Here is a tiny trained network, its code and every weight. The questions are about switching its units off for an input and a class, where a switched-off unit gives its printed mean instead of its output.

import numpy as np


def w(rows, s, z=0):
    codes = np.array(rows[::2]) - 128.0
    scale = np.full(codes.shape[1], s)
    scale[-1] = z or s
    return codes * scale


def norm(h):
    return h / np.sqrt((h * h).mean(-1, keepdims=True) + 1e-5)


def f(y):
    return np.maximum(y, 0)


def log_softmax(a):
    a = a - a.max(-1, keepdims=True)
    return a - np.log(np.exp(a).sum(-1, keepdims=True))


def net(x, mask):
    res = np.array(x, float).reshape(1, 2) / 4 @ E
    u = 0
    for l in range(2):
        y = f(norm(res) @ A[l][:, :-1].T + A[l][:, -1])
        res = res + np.where(mask[u : u + 6], y, B[l][:, -1]) @ B[l][:, :-1]
        u += 6
    return log_softmax(norm(res)[-1] @ U[:, :-1].T + U[:, -1])


A, B = {}, {}
E = w([
[82,106,74,169,132,156,53,135,253,117],'x0',
[157,110,71,251,188,141,158,139,112,89],'x1',
],0.0032)
A[0] = w([
[53,27,71,146,120,115,143,196,103,87,2],'0.n0',
[213,66,104,197,95,94,151,143,96,146,128],'0.n1',
[162,178,130,77,70,95,149,119,85,157,125],'0.n2',
[76,91,122,113,101,88,5,143,150,117,80],'0.n3',
[179,107,128,31,41,81,219,91,84,193,41],'0.n4',
[121,92,114,172,153,44,199,117,52,63,43],'0.n5',
],0.0031,0.00095)
B[0] = w([
[96,166,78,132,87,51,84,95,71,116,155],'0.n0',
[147,33,149,99,87,147,100,149,167,194,188],'0.n1',
[56,171,137,252,129,88,191,143,190,148,216],'0.n2',
[139,2,213,109,100,140,118,44,112,155,201],'0.n3',
[93,162,19,86,115,195,84,115,146,117,253],'0.n4',
[146,115,247,59,163,141,76,80,120,56,202],'0.n5',
],0.0039,0.0038)
A[1] = w([
[97,248,65,114,100,132,153,213,121,171,164],'1.n0',
[127,119,5,173,156,98,116,134,151,125,2],'1.n1',
[150,179,128,126,118,193,100,101,203,117,99],'1.n2',
[168,159,118,166,151,165,151,138,106,84,145],'1.n3',
[88,142,134,32,141,140,160,164,156,131,146],'1.n4',
[167,97,254,136,166,105,148,205,78,113,10],'1.n5',
],0.0051,0.00081)
B[1] = w([
[142,202,235,129,162,240,245,67,41,199,253],'1.n0',
[109,218,123,127,176,74,99,185,6,180,213],'1.n1',
[167,148,161,76,86,90,211,141,116,111,210],'1.n2',
[128,128,122,55,3,113,123,115,221,116,171],'1.n3',
[170,99,99,224,202,134,96,129,113,122,249],'1.n4',
[161,98,41,175,123,190,178,220,201,89,224],'1.n5',
],0.0057,0.0035)
U = w([
[133,238,212,120,155,200,227,43,39,199,142],'0',
[197,65,57,158,79,183,181,215,198,47,163],'1',
[77,2,209,56,27,94,68,52,227,167,144],'2',
[93,219,71,191,184,14,57,190,37,165,164],'3',
[110,144,127,82,148,55,150,64,117,45,3],'4',
],0.0092,0.006)

Each question gives the input, the list of numbers given to net, and the class t.
The units are the neurons (one row each of A and B). Each row of codes is followed by its name. A weight is (code - 128) times the scale printed after its matrix; where a second scale follows, it is the last column's (A, B and U).
mask holds one flag per neuron, layer by layer. A switched-off neuron (its flag False) gives its mean, the last column of its row in B, instead of its output. The means were averaged over made-up inputs and are rounded, as every weight is.
A unit's drop is (log p(t) with every unit on - log p(t) with that unit switched off) / (log p(t) with every unit on - log p(t) with every unit switched off).
The circuit of an input: a set's keep is (log p(t) with only the set's units on - log p(t) with every unit switched off) / (log p(t) with every unit on - log p(t) with every unit switched off). Starting from all 12 units, units are removed one at a time, each time the one whose removal leaves the highest keep (on an exact tie, the one counted first), for as long as the keep stays at least 0.8.
circuit, biggest first: the units of the circuit, biggest drop first
unit that matters most: the unit with the biggest drop
k most important neurons: the k neurons with the biggest drops, biggest first
k most important neurons of layer l: the k neurons of layer l with the biggest drops, biggest first
drop when u is switched off: that unit's drop, to one decimal
input [-5,6], class 1: most important neuron => (1.n5)
input [-8,2], class 1: 2 most important neurons => (0.n5, 1.n5)
input [5,0], class 2: circuit, biggest first => (0.n3, 1.n5)
input [6,0], class 2: 3 most important neurons => (0.n3, 1.n0, 1.n5)
input [4,0], class 2: circuit, biggest first => (1.n0, 1.n5)
input [1,-5], class 2: 3 most important neurons => (0.n3, 1.n0, 1.n5)
input [8,0], class 2: circuit, biggest first => (0.n3, 1.n5)
input [0,5], class 1: 2 most important neurons of layer 0 => (0.n5, 0.n4)
input [1,4], class 3: 3 most important neurons => (0.n0, 0.n3, 1.n0)
input [3,1], class 3: 2 most important neurons of layer 0 => (0.n5, 0.n1)
input [1,6], class 3: 4 most important neurons => (1.n1, 0.n0, 0.n3, 1.n0)
input [2,5], class 3: 2 most important neurons => (1.n1, 1.n0)
input [6,1], class 3: 4 most important neurons => (0.n5, 1.n1, 1.n0, 0.n1)
input [-1,8], class 1: unit that matters most => 0.n5
input [1,3], class 3: 2 most important neurons => (0.n0, 0.n3)
input [1,-2], class 2: 2 most important neurons => (1.n0, 0.n3)
input [1,0], class 2: drop when 1.n0 is switched off => 0.3
input [2,6], class 3: drop when 1.n1 is switched off => 1.0
input [-3,3], class 1: drop when 1.n5 is switched off => 0.1
input [2,-5], class 2: circuit, biggest first => (1.n0)
